Below are the code and all the weights of a small trained network. Each question names an input and a target symbol and asks about switching units off, where a switched-off unit gives its printed mean instead of its output.

import numpy as np


def w(rows, s, z=0):
    codes = np.array(rows[::2]) - 128.0
    scale = np.full(codes.shape[1], s)
    scale[-1] = z or s
    return codes * scale


def f(y):
    return np.maximum(y, 0)


def softmax(a):
    e = np.exp(a - a.max(-1, keepdims=True))
    return e / e.sum(-1, keepdims=True)


def log_softmax(a):
    a = a - a.max(-1, keepdims=True)
    return a - np.log(np.exp(a).sum(-1, keepdims=True))


def net(x, mask):
    ids = ['Θαγεζηλμστ'.index(c) for c in x.split()]
    T = len(ids)
    res = E[ids] + P[:T]
    q, k, v = (res @ M[0].T for M in (Q, K, V))
    z = softmax(np.where(np.tri(T) > 0, q @ k.T / 4**0.5, -1e9)) @ v
    res = res + np.where(mask[0], z, O[0][:, -1]) @ O[0][:, :-1]
    y = f(res @ A[0][:, :-1].T + A[0][:, -1])
    res = res + np.where(mask[1:13], y, B[0][:, -1]) @ B[0][:, :-1]
    return log_softmax(res[-1] @ U[:, :-1].T + U[:, -1])


Q, K, V, O, A, B = {}, {}, {}, {}, {}, {}
E = w([
[138,145,184,189,122,136],'Θ',
[116,140,169,54,133,157],'α',
[138,47,63,222,190,191],'γ',
[5,129,144,206,106,131],'ε',
[134,136,205,102,146,104],'ζ',
[184,120,131,182,168,70],'η',
[56,196,217,105,108,138],'λ',
[33,81,80,104,161,109],'μ',
[133,126,155,122,117,195],'σ',
[146,135,132,151,102,183],'τ',
],0.023)
P = w([
[149,24,255,194,106,138],'0',
[145,139,192,173,211,127],'1',
[160,124,191,147,211,116],'2',
[145,136,199,152,203,118],'3',
[148,138,196,153,206,109],'4',
[163,126,198,140,210,126],'5',
],0.0095)
Q[0] = w([
[82,16,24,131,79,85],'h0',
[135,167,213,61,164,124],'h0',
[131,82,254,165,194,177],'h0',
[189,88,221,53,186,122],'h0',
],0.0094)
K[0] = w([
[69,212,18,115,195,138],'h0',
[59,67,150,128,12,80],'h0',
[63,2,153,178,52,144],'h0',
[157,25,178,104,107,129],'h0',
],0.0099)
V[0] = w([
[73,114,14,142,81,229],'h0',
[219,32,91,169,214,86],'h0',
[145,127,144,255,57,173],'h0',
[145,127,144,71,128,214],'h0',
],0.0087)
O[0] = w([
[141,148,139,115,98,172,165],'h0',
[134,72,148,141,94,122,246],'h0',
[92,154,103,167,77,129,142],'h0',
[109,122,115,120,165,249,100],'h0',
],0.02,0.013)
A[0] = w([
[136,107,105,89,189,185,75],'n0',
[172,178,193,131,173,156,46],'n1',
[157,160,151,131,58,192,235],'n2',
[131,254,141,99,146,117,3],'n3',
[86,164,127,169,157,56,105],'n4',
[124,123,131,92,116,165,243],'n5',
[124,125,121,87,222,165,28],'n6',
[125,202,135,115,60,144,149],'n7',
[219,79,100,169,130,106,108],'n8',
[189,153,182,164,107,127,169],'n9',
[79,83,116,137,120,165,210],'n10',
[102,164,87,142,99,178,18],'n11',
],0.0097,0.0039)
B[0] = w([
[133,122,167,174,72,96,164],'n0',
[154,100,101,95,101,242,163],'n1',
[196,191,140,117,211,93,230],'n2',
[200,26,15,61,122,154,142],'n3',
[49,109,115,33,57,214,174],'n4',
[120,198,164,136,118,40,157],'n5',
[129,76,126,237,46,139,183],'n6',
[179,135,81,220,127,94,164],'n7',
[111,156,186,45,107,207,232],'n8',
[160,185,58,1,165,139,214],'n9',
[114,136,121,192,222,110,253],'n10',
[143,101,116,48,167,129,150],'n11',
],0.0064,0.011)
U = w([
[172,120,75,126,124,104,131],'Θ',
[121,91,171,108,77,145,3],'α',
[133,76,173,167,126,233,61],'γ',
[60,168,148,153,106,146,141],'ε',
[123,183,117,159,203,124,147],'ζ',
[167,158,186,55,145,168,193],'η',
[118,105,83,94,170,180,80],'λ',
[65,90,139,125,254,73,195],'μ',
[193,160,161,181,102,79,157],'σ',
[92,175,148,148,237,154,114],'τ',
],0.0075,0.005)

Each question gives the input, a string of symbols that net reads in full, and the target symbol t.
The units are the heads (4 rows each of Q, K, V and O) and the neurons (one row each of A and B). Each row of codes is followed by its name. A weight is (code - 128) times the scale printed after its matrix; where a second scale follows, it is the last column's (O, A, B and U).
mask holds one flag per unit, heads first, then neurons. A switched-off unit (its flag False) gives its mean, the last column of its rows in O or B, instead of its output. The means were averaged over made-up inputs and are rounded, as every weight is.
A unit's drop is (log p(t) with every unit on - log p(t) with that unit switched off) / (log p(t) with every unit on - log p(t) with every unit switched off).
The circuit of an input: a set's keep is (log p(t) with only the set's units on - log p(t) with every unit switched off) / (log p(t) with every unit on - log p(t) with every unit switched off). Starting from the 12 units with the biggest drops (on a tie, the unit counted first), units are removed one at a time, each time the one whose removal leaves the highest keep (on an exact tie, the one counted first), for as long as the keep stays at least 0.8.
units of the circuit, in order: the units of the circuit, biggest drop first
top k neurons: the k neurons with the biggest drops, biggest first
drop when u is switched off: that unit's drop, to one decimal
input λ μ μ μ λ σ, target λ: top neuron : [n3]
input α μ Θ, target γ: top 2 neurons : [n6 n1]
input τ μ α, target ζ: units of the circuit, in order : [h0 n7 n2]
input γ ζ μ μ μ σ, target σ: units of the circuit, in order : [h0 n2 n7]
input η α μ λ σ, target α: units of the circuit, in order : [h0 n4 n8]
input α Θ μ α, target γ: units of the circuit, in order : [h0 n6 n1]
input α μ ε ζ, target γ: top 2 neurons : [n6 n1]
input λ ε ζ, target λ: units of the circuit, in order : [h0 n3 n4]
input Θ μ ε, target ε: units of the circuit, in order : [h0 n4]
input η μ γ λ, target α: top 2 neurons : [n4 n10]
input γ μ γ τ, target σ: top 2 neurons : [n2 n7]
input λ τ μ μ α α, target λ: units of the circuit, in order : [h0 n3]
input τ α γ μ λ, target ζ: top 3 neurons : [n7 n2 n8]
input α Θ μ σ, target γ: top neuron : [n6]
input γ μ σ λ μ ζ, target σ: drop when h0 is switched off : 1.6
input η ζ α, target α: drop when n2 is switched off : 0.1
input μ μ τ τ, target η: drop when n9 is switched off : 0.1
input ζ γ μ α, target μ: drop when h0 is switched off : 0.8
